Each row has a hidden value; after the row comes its band, the name of the range that the value falls in. Each part has its own.
[  10   33 -112  -64  -61    7  -31  -16    0  -50   74   24   79  -67
  -48   51  -71   18   53    7    5   35  -65   84  -42   -3  -16   28
  -21  -79  -84  -11  -58   68  -50  -34]
Dz
[  24  -74  -18   52  -56  -49  123  -36  -20    6   92   63  143  -48
  -72   79  -12 -119   90    1 -110   74 -102   23  -12   61  -99  -43
 -101  -74  -15  -45  165   63   65   -9]
tt
[  45 -142  -14  107 -400   56  -56 -221 -205 -228  187  -84 -153   55
  121  147  -93   61 -134   23  102  -61  -87  -53 -289   53   20   22
 -221  312  -74   50 -138   65  -77  -99]
Dz
[-150   10  -81 -100 -122 -129  -69  105    0  172  131  -74   25  -45
 -127  206  -55   28   77  110   50  -17   69  -83   -3  -44   94  -93
  130 -155 -183  -97 -172  291  -18   34]
cn
[-109    1  107  202   83   33  -48  -27  116  -83  -92  -47  -67   51
   -7  -81   44   90 -189  -69 -118  -67   -8  -23   27  -35   41  -63
   -1   36   28  100  191    4  130   75]
zl
[-149   24   -5   70   39   12  -80   30   49  -16  -46   -8    1    3
  -44   16   16   90  -64    0  -29  -56    9  -18   28   -4  109  -56
   47  -56  -68   86    1  118   75   44]
zl
[-59 -26  15  74  69  36   8 -39  56 -57 -58  94 123 -30 -76  24  35  14
  14 -48 -80 -52 -63  45 -15  55  17 -21 -12 -56   3  96  92   6 105  17]
ms
[ -12  -37   60   84   74   49   53  -84   96  -27  -51   83  172  -17
 -100   31   26  -15   36  -86 -105  -94  -92   87  -58   35  -82  -29
  -29  -49   64   62  191  -84  118   23]
mm
[-178  -48  -48 -104 -173 -147  -75   59  -25  200  145  -41   42  -30
 -189  307  -29   21   70  119   69  -82  100 -127  -75   -4  120 -102
  143 -124 -185  -90 -225  299    6   47]
cn
[-119  -46    3  -17  -14  -16 -135   -8   11  -39   -6  115  -23  -92
 -205  216   62   39 -126   36  -35  -73   66 -109 -110   62  150   56
  115  -35 -122   66 -259  146   54   54]
zl
[  5  57 -31  31 -16   8  13 107  40  56  54 -96   5 -59  32  13 -76  -7
  65  36 -61   8 -92  14  25 -73 -69 -66   1 -83 -69 -74  59 140   7  15]
cn
[-58  17  29 102  67  20 -20 -49 116 -84 -62  -8  52  19 -11 -94   1  89
 -52 -76 -68 -39 -48  70  23 -18  10 -43 -19 -17  23  83 179 -22  77  25]
ms
[-20  12 -29  18 -56  -5 -23 -43  43 -35  55 -43  30  -2 -39  24 -52  34
 -21 -26 -20  -3 -37  57 -36 -45 -32 -19 -14 -42 -37  -9  58  27  -4  -6]
Dz
[  57   96 -101   10 -105  -32  -59   45   34  -99  116 -159 -128  -33
  112 -129 -139   90  -80   22  -16  132  -66   44   36 -110  -35   -3
  -70   14  -98  -87   39  126 -113  -14]
tt
[  52  -24   19  121 -197  -19   54    7  -32   34  100 -128   13   13
  204  -50 -128  112  122   66    7 -102 -183  -21  -90   48  -70 -185
 -210  207  -25  -86  170  196    2   37]
cn
[ 177   65  156  321   23  171  145  -75  153  -59  -86 -189   98  116
  350 -361 -146  163   97 -133 -106 -212 -342  213  -51  -35 -302 -230
 -322  273  224   -8  656 -157   86   57]
tt
[   1  -57   -5   69 -174  -35    3  -71  -35  -60  124  -71  -42   12
    1   70  -56    0  -62    9  -21   23  -43  -21  -83  -15  -32  -32
  -87   55  -54  -34   46   82   -7  -17]
tt
[ -27  -24  -25   -3   28   -4   36  -57   57   -8    7   97  187  -42
 -124   60    2  -20   79  -41  -60  -18  -64   84  -27   45  -38  -14
  -15 -104   -6   31   96   -6   62    2]
mm
[ -28  -97  -11   56 -247  -31  -41   -8 -131  -60  180  -89 -190  -50
  -18  231  -29  -72 -127   88  -19   48    2 -167 -125  -31   34   25
  -18   59 -149  -46 -199  206  -20  -39]
cn
[ -94  106 -205 -101  -95  -23 -157   29  -12 -119   75  -84  -50  -22
   52  -60 -111  165  -15   33  120   90   14   74   49  -68  158   24
   28  -82 -178   47 -182  169 -127  -68]
ms
[ -56   25  -67   -3  -54   12 -136  -29   12 -159   25  -12  -94  -44
  -30   14  -26   99 -145   -1    9   30   13   -2  -42  -29  111   68
   27    1 -111   69 -153   85  -40  -21]
ms
[ -14  -44  118  176   14   -4   70   18   79   21   22  -88  -47   -8
  -31   40   18  -83  -83  -27 -172   -4  -55  -56    4  -75 -112  -68
   -5  -28   19  -41  215   33  119   45]
cn
[ 44  81 -58  -7 -29  35 -57   0  71 -67  39 -63  -7 -44  23 -55 -96  84
 -25 -22 -18   0 -82  94 -37 -68 -55  10 -25 -13 -44 -29  27  28 -59   2]
Dz
[-398   44  -42 -127   43 -267 -209   64  200  182   -1  -56   38   59
 -294   97   45  218  -87   34   79  -43  299  -94  137  -82  329 -128
  325 -266 -180   17 -122  263   58  122]
ms
[ -86  -17  -36   19   46   26  -29   -7   12  -45  -32  107  106  -60
 -103   85   29    4   23   -7  -48  -29  -34   18  -17   60   67    6
   26  -97  -60   93  -42   74   76    3]
zl
[-215   35  -39 -169   31 -120 -232   67  131  106  -12   76   23 -100
 -309  224   38  158  -77   64   41 -122  177 -102  -62    2  238   16
  286 -154 -183    7 -360  227   10  114]
ms
[-54  28 -24  -2  19   2 -64 -38  92 -56  -3   2  43 -22 -82   8 -19  69
 -46 -43 -25 -22  -9  62 -20 -38  22  11  44 -70 -38  39  14  10  15   9]
mm
[-133    3  -78 -108  -50  -45 -131  -15   32    4   48   36   40  -52
 -189  181   -4   59  -30   20   47  -37   79   -9  -63  -17  124   36
  140 -133 -137   33 -229  115  -14   -1]
mm
[ -56  -29   95  227  -95   21   30    1   22  -31   62 -244 -176   85
  114  -15  -37  -14 -136  -22  -83   -9  -42  -60   13 -153  -68 -108
  -44   47   -5   -9  212   59   72   -6]
cn
[-136  104   21   92  215   26  -17   94  182   68 -143   -4  140    9
  -17 -135    9  119   52  -50  -91  -89  -53   86  136  -23   30 -135
   53 -138   17   71  241   57  133   96]
zl
[ -14  -35  -13   54 -167  -38  -12    9  -44   -9  128  -99  -83  -23
   13  100  -62   -7  -42   53  -24   16  -38  -69  -66  -36  -14  -43
  -42   31  -96  -64  -29  164  -11   -4]
cn
[ 11 -36 -50   0 -63 -13  47 -59  -9 -28  75  59 133 -42 -75  78 -34 -43
  69 -11 -42  25 -82  63 -51  41 -57  -8 -66 -61 -32  -8  63  34  18 -23]
Dz
[-73 -17 -35  98 -45  64 -26 -20 -56 -88 -10  27  31  -4  50  20 -12  53
   7   7  -9 -46 -87   7 -32  67  68 -44 -85  33 -54 106   5 106  54 -13]
zl
[  28  -68    2  105 -188   60    3 -108  -86 -130  115  -75  -82   17
   23  110  -51  -47  -99  -17  -19    5  -71    0 -134  -36  -65   22
 -100   74  -37   18    2    6   -8  -68]
tt
[-75  23 -13  79  67  47 -35   6  53 -72 -59  28  48 -18 -16 -30   7  57
 -25 -33 -57 -29 -53  41  24  10  46 -25  -4 -54 -28  96  65  45  71  15]
zl
[-79  53 -33  59  81  33 -44  25  75 -60 -62  14  56 -19  -5 -67  -8  83
  -7 -31 -47 -17 -48  59  53  -2  54 -34   5 -73 -37  84  76  60  56  19]
zl
[-160   54  -13  123   80   76  -75   37   44  -79  -60  -81  -73   38
   -4  -23   16   35 -131  -47  -49    8   17   24   91 -103   78  -22
   72 -127  -54  129   45   38   76  -12]
zl

[ -83   61  -61  -86   70   46 -195   -9 -181  -33  -84 -156  102   39
   93   37  205  120   84   43   89 -199 -120   -6  149   -6  190  -44
    4 -160  -96 -124 -318  106  100  -89]
P
[  49 -110   65 -154  198  112 -465 -138  128   63 -124  284  301   51
  201 -279  -56   22   92  -87 -191   74 -120  173  358   18  -54  -43
   -9  244  328   11  209 -362   67  161]
L
[-118   13  -86   69  104  145  142  191 -189  -64   45   -4   41   52
 -138   68   -9   71  -30  -17  111  -69  -81 -230   37    1   41   71
  -66  -61 -352  -34  129  131  131   30]
E
[ 131  -27  -63  -65 -166  122 -112 -206 -272  -56  -61 -256  276    9
  145 -193  100  336 -319    5  -69 -112  127   23  257   92   37 -213
  189  -46  536 -218  -71 -308 -248  193]
L
[  73  -37  134 -116   29  132 -141 -191   35  159  183  -47   20  -78
   51 -197 -138  274  -41  -61  -92   36   16 -159   67  100 -132  -95
  -25   25  -22   17   40 -233  154  -19]
L
[-317   25 -145  255  -86  289   69  -75 -468 -490  273 -131 -353  160
 -370  -51  341  330 -445 -182   49 -208  232  -47  329  295  491   34
    5 -323  -86  122 -378 -185  207  -99]
A
[  23  -28   15 -132   -1   47  -57 -217  -44  262  175 -131   17   11
  124  -64  220  207 -110 -116 -185 -106   93  113   62   80  -77  -60
  168   82  199    1 -357 -207   85 -111]
B
[  31  -95    1   60 -182  212   81   97 -310 -245   63  -66  119  109
 -125  -78  -45  132 -349   22  -41    6  193  -28  201   19   81  -29
  -33   -6  164 -186  364 -180 -245  184]
L
[ -79    6 -288  171 -229  215  222   91 -411 -114   67 -500  108   24
  -71   92  123  305 -456  -44  169 -191  119 -101   -3  111  115 -213
  124 -181  208 -130 -282   86 -169   37]
E
[-168   11  -30   79 -134  245 -287 -149 -252 -341  125 -237 -120   38
 -105 -122  113  320 -275  -80   51 -132  120   21  297  218  370 -182
  -77 -275  122   18 -356 -176   81 -116]
E
[ -24   13   16  131 -363  150  236  130   15   23  182 -471   99   28
  -67  180 -253   62 -265  -65   24  -98  250   26 -291  -27 -125 -317
 -121  -28   18  -58  100  229 -242 -142]
P
[  -5   19 -102   97  -61  141  325   42 -279  -59   78 -138  101   52
 -124  -12   21  220 -272  -49   18 -113  116 -226   39   59  -42  -14
  107  -55  -34  -93  170  -48  -66  159]
L
[ 129 -101  233 -282  294   33 -298  -72  138  223  -12  419  183    8
  144 -237 -118  -11  276   18 -209  143 -164  -56  232  -74 -191  157
  -70  259 -125  -55  430 -285  181  119]
A
[  97  -51  169  -60 -349  103  128  200 -197  -19  166 -435   10   63
    1  155 -133   39  -99  192   78  -92  193   -9 -225 -174   13  -71
 -212 -142 -240 -320  185  277 -228 -136]
M
[  83  -12  226 -351  296  -83 -181 -250   84  394  110  267   -5    9
  186 -140  238   79  301  -22 -276  -43  -92   11  152  -24 -146  213
  106  160 -188  -22 -133 -248  319  -99]
B
[  -8  -49   43  -89  209  115 -100   47   36  148   49  150  101  -10
   24  -85 -116   59  129  -32  -17   49 -156 -166   69   -9 -120   62
  -79  106 -242   13  201  -45  218   35]
L
[ -61    6    9  -22   64  145   57   98 -229  -49  123  -59  -60   -7
 -122    6  -10  183  -23   48  109  -48  -60 -300   56   31   73   71
  -91 -146 -402  -83   44   67  165  -34]
E
[-346   88 -287  292  -42  240  -12   34 -397 -504  -20 -193  -58  175
 -236   42  303  200 -325 -157  159 -287   75   27  317  206  487  -91
   19 -310   44   69 -378   25   90  -19]
E
[  82 -144  157 -231   40   38 -191  -14   25  209   76  162  125  102
  146  -53  115  -83   43   -3 -273   51   51  275  150  -97  -97   94
    1  268  151 -116  103 -211  -49  -29]
B
[-262  104  -61  372 -473  250  538  240 -541 -564  321 -587 -353  188
 -481  286   83  203 -493   10  240 -320  427 -170 -151   74  422  -66
 -190 -516 -472 -113  -72  374 -118 -202]
M
[-112  -55  -13  -16   75  215   76  111 -256   63  344 -125 -278  -50
 -180   34   36  260  -82    0  135   -2  -57 -335  -38   96   76  117
 -119 -157 -535   16 -192   73  344 -191]
A
[ -11    3  296 -303  357  -53 -637 -151  290   85 -171  394  148  102
  260 -189   14 -155  598   24 -160  -50 -253  203  288 -130   69  129
 -198   99 -245   -1  122  -85  353  -78]
M
[ 111 -137   -3 -418  418   34 -852 -197  150  400 -226  207  373  -93
  515 -289  114  100  383   32  -82   71 -466  164  370  -20  -58  -31
   55  231  323  -67 -326 -284  282   29]
L
[ 176 -132  233 -384  263  -71 -416 -129  136  249 -160  491  341  124
  307 -219  140 -165  283   31 -390   82  -99  320  378 -159 -147  180
   67  398  270 -161  325 -394  -27  153]
B
[-122   11 -150  316 -403  303  289   -2 -486 -511  169 -394  -41  133
 -310  -33   57  346 -692 -105   51 -177  411  -66  180  212  280 -210
   42 -265  277  -82   33 -157 -281  121]
L
[ -94  -40 -100   53  -17  217  -87   13 -318 -209   65 -104   -1   57
  -93  -81  116  237 -231  -25   68  -82   24  -83  246  118  219  -21
  -10 -139   24  -63 -104 -120   55   45]
L
[ -72  -74  -23  -66  180   83  167  221  -62  261  180  103  -25   58
  -60  137   80  -63   83  -41  -32    8  -96  -87  -87  -76 -131  203
  -33  155 -400    1   47  129  209 -100]
B
[-116 -152 -182  122  -50  259  -62  203 -138  -88   53  -49  151  125
  -52   16   -2   -7 -276 -120   -2   23   34  177  131   29   59  -74
  -51  144  246    7   77  -58  -83   64]
A
[  44  -27  178 -187  249   51   16  -50   66  319  228  182  -74  -63
   -8  -95  -90  137  200  -28  -90   60 -116 -299  -26    6 -221  159
  -54   91 -484   39  156  -87  360  -69]
A
[ -22  -46  -89 -124   84  109 -334    1  -52  141  -56 -153  200  -34
  194  -29   54  127   49    4   59  -54 -183   44  114    8   30 -133
   -6   13  115  -76 -287   15   84  -64]
E
[ 338   -4  318 -292 -239  -84   -4  -88  -14  203  -51 -248  318   21
  282  -53 -146   58   97  229 -142  -95  153   33 -101 -240 -227 -101
  -21   32   73 -428  387    8 -341   68]
M
[ -84  -17  -22 -115  149   35   69  -16 -153  224  189   -5 -112   62
    4   66  335   96   31  -61  -84 -130  -23   -2   37   20   14  173
  101   21 -235   -4 -353   -8  256 -167]
B
[-181  -22   76   35   12  147   93  389   43   75  238 -144 -160   47
 -154  286 -200 -138  185   30  176  -23  -82 -124 -312 -135    1   62
 -373  -66 -783   23   84  504  246 -332]
M
[  -6    5   13 -194  269   50 -375 -120  -19  116 -102  118  165  -24
  180 -160   96  145  212    3  -14  -56 -243  -71  264   28   38   15
   19    6  -51  -41 -144 -129  251   18]
E
[-140  -24  -75   10  132  155  -11  271 -171  -39   39   -5   16   42
  -99  112   -7    8   63   37  155  -32 -168 -173   33  -40   94   88
 -155  -62 -423  -53   41  213  172  -66]
E

New part:
[ -86  433   60  260 -192 -184  -60   12 -134  268   87  -82 -165  133
   48  129  -95  321 -485 -168 -105   91  -20   18   92  345  211  255
   35 -190 -170 -116  -11 -118  236  356]
<94>
[ 272 -118  376  148  306   59  208 -123  -17  -47  227  -24  321  411
    2  -40  158  155 -729 -175   16   26   24 -377  538   82  115  102
   -4  103  -86 -273    7   64  177  324]
<92>
[-280 -116 -433  -98 -162    3  -90  171    0 -148 -115  142  -80  -61
   -4    0 -215 -246  490   59  -57 -141 -109   36 -292 -119   16 -258
 -437    2  146  102  141  109 -287   19]
<79>
[-211  443   35   59 -300 -185  -33 -242   69  318  141  119 -263   71
   33  298   79  351 -269 -356 -161   -4  -17  179  -14  119  107  222
  235 -156 -257 -103   73 -236   84  123]
<88>
[   1   17  305  146  102  148  -36  165   86  -24  280  -12  131  267
 -119  -18  126  101  -80   11 -165   38  116  -87  157  231 -111  -98
   59   58   -1   43  -84  -32  173 -122]
<89>
[-346  227 -421 -137 -274 -151  -19 -159  -67  253 -160   98 -136  -12
  118  168 -120   39  146 -157  -61   -5 -192   44 -200  -84  205   87
 -183 -138  -46 -101  106   47 -192   53]
<88>
[ -87   38   -1   55   34  159 -220  263 -139   89   39   10  219  235
 -108 -202   86  -54   40  119  -46    5  -76 -198  149  280    0 -257
  -99  -75  106   92   99 -186  292 -126]
<91>
[ 115  313  -52  161 -230 -348  151 -185 -255  197 -108 -101 -169  203
  208  114 -180  250 -794 -234   50  189 -165 -115  309  101  359  381
 -187  -75 -212 -227  213  -83   56  789]
<91>
[-212  391 -277  117 -240 -287  -53  -34 -190  296 -109  -63 -245  -16
   94   92 -212  155 -157  -72  -66   23 -161  128  -96  157  300  251
 -139 -259  -65 -105   10   -9   58  293]
<94>
[ 181  -41  154  140    5  -75  198  -66  -30 -123   95   -6   52  279
   90   86  -66  115 -592 -190   -2   86   13 -243  317    3  120  116
 -218  152 -128 -185  126   89  -64  553]
<79>
[ -30 -109  106    9   95  216 -141  204   13  -53  127   90  257  263
 -140 -141  168  -92  102   91  -72  -39   14 -213  169  111 -112 -322
  -91   79   83   73   83  -80  165 -210]
<79>
[ -37 -221  -70   84  -41   89 -113  378   33 -346   75   79  -34   71
 -116 -128 -143 -241  315  159  -82 -111   26   11  -72   52 -146 -368
 -369  112  159  242  149  -44  -84   98]
<97>
[-128 -180 -224   21  -84   40  -83  229   19 -271    8  134  -57   12
  -51  -44 -183 -207  260   20  -47 -165  -42   -3 -139  -18  -37 -292
 -380   42  115  134  176  -12 -170  179]
<92>
[ 133   70  150  158  -56  -67  181 -111  -87   -9   81  -25   73  314
  144  132  -76  223 -774 -306   10  143  -16 -323  342  126  192  187
 -164   91 -193 -233  154   12   -4  647]
<88>
[ 188 -154  159   57  245  -69  114  -94   23 -105  158   64   90  194
  -91 -116  124  -27 -258  -37    4 -178  -56  -30  331  -82   61  -16
  -27    5   30  -97   68  -60  128  166]
<92>
[ -36 -110   38  142  180   23   42   67   47 -137  204   43   48   80
  -76  -33  -69    6 -109  -91  -72 -203    0  -12   39  111   67  -39
  -95  -86   70  -61  -54   35   35  169]
<98>
[  91 -229   58   59  562  -80  241 -210   26  -28  201  -18  201   88
  -93 -158   59  -33 -190  -28    3 -334 -119   16  220  -95  234  170
   26 -203  166 -287 -239  220  104   21]
<98>
[ -80 -189  116  141  338   66   10   64  198 -194  361  112   27  -12
 -212  -59   33  -30  142  -53 -142 -407   60  176  -61   76  -31 -111
   76 -152  143  -15 -188   25   84 -118]
<88>
[-424  342 -617  -57 -298 -244  -90  -13 -241  351 -297  -42 -191 -105
  149   79 -310   -2  227   16  -47   29 -270   87 -322   36  346  169
 -329 -287   50 -100    8  159 -136   97]
<94>
[ -45 -233  -65   69   30  125  -92  411   -2 -304   56    4   36  105
 -107 -184 -148 -256  369  233  -88  -50    1  -21  -65  100 -134 -340
 -375  100  213  254   74    9  -68    7]
<89>
[ -29  -31  106   12   81   88  -77   62   54   -1  152  100  122  193
 -124  -66  168  -19   46   16  -87  -94    3  -58  146   43  -60 -180
    4   14   34   18   52  -92  143 -155]
<79>
[ -69 -118 -174  114  110   40 -143  328 -145 -122    2  -17   77   60
 -108 -253 -146 -200  174  195  -16 -155 -110  -39   -3  179   69 -234
 -304 -126  225  109   48  -42  131   79]
<91>
[ 192  166  102  100 -181 -286  242 -206  -91   53  -15  -61 -153  255
  173  153  -86  201 -652 -201   -1  211  -67  -81  336  -53  194  315
 -167  113 -219 -172  187   -5  -77  642]
<89>
[  21 -170    1   21  222  -82   55    2   97 -138  153   81  -35   25
 -152 -115   44 -137  200   94  -73 -278  -45  194   48 -139   -2  -82
  -64  -60  144    9  -45   33   16  -79]
<97>
[-268  158 -256  -91 -233  -68  -35  -70    7  144  -58  115  -90   45
   55  158  -50   29  148 -111  -94   -2  -89   12 -144  -69   84  -12
 -158  -33  -52  -55   92   52 -157  -12]
<79>
[ 259 -124  292  121  269    5  217 -140  -26  -62  180  -16  258  361
   16  -38  112  115 -663 -161   28    5   -6 -319  493   20  136  109
  -54   93  -72 -263   33   73  121  358]
<92>
[-234  -53 -252   10 -189   30  -87  226   46 -167    1  102 -109   -7
  -19   56 -201 -138  357   27 -117  -69   -5   37 -255   -3  -45 -219
 -358   47   81  121   92   88 -235   61]
<97>
[-344  390 -419   43 -330 -178 -181  108 -232  321 -202  -47 -179  -19
   90   54 -232   62  103   25  -75   75 -184   52 -212  196  246   86
 -243 -241    1  -11   52   -7   31  119]
<94>
[ -21 -161  150   39  115  294 -182  303   26 -125  164   95  300  286
 -173 -175  172 -122  134  121  -82  -46   53 -255  171  172 -170 -416
 -114  110  110  126   90 -104  190 -229]
<79>
[-197  -91 -350   92 -125   15 -176  389 -126 -202  -73   35  -81  -37
  -38 -133 -315 -226  306  125  -37 -128 -104    5 -216  159   44 -282
 -467  -84  194  186  150  -39  -80  229]
<91>
[ -58 -129  133  154  147  303 -188  381  -32 -134  198   26  296  254
 -150 -182   42  -64    3   70  -82  -54   48 -279  122  355  -91 -351
 -136   10  131  107   28 -102  231  -64]
<98>
[-383  108 -253   -6 -204  182 -205  231  -42   85  -10   79   87   94
    4   65 -109  -10  253  -54 -125   34  -37 -174 -231  231   12 -223
 -228  -55   47   61   58   12  -57 -106]
<98>
[ -26   -9   32  259  368  -76  -20  143  -58    0  202 -100   37    6
 -152 -193  -88    1  -50  127  -80 -287  -43  128   31  227  178   76
  -21 -295  188  -92 -283  114  272   22]
<94>
[-274  106 -138  -21 -193   92 -124  205    8   63    6   28   -4  114
  -11   54  -61  -24  327   61 -160   98   -6  -34 -173  123  -56 -155
 -190   28   43  117   18   45  -85 -178]
<89>
[ -35  -89    8  135  339 -104   13   13   54  -55  235   31  -49  -53
 -194 -160    0  -54  108   49  -85 -400  -71  280    2   54  101   14
   70 -281  184  -33 -173  -31  188  -61]
<91>
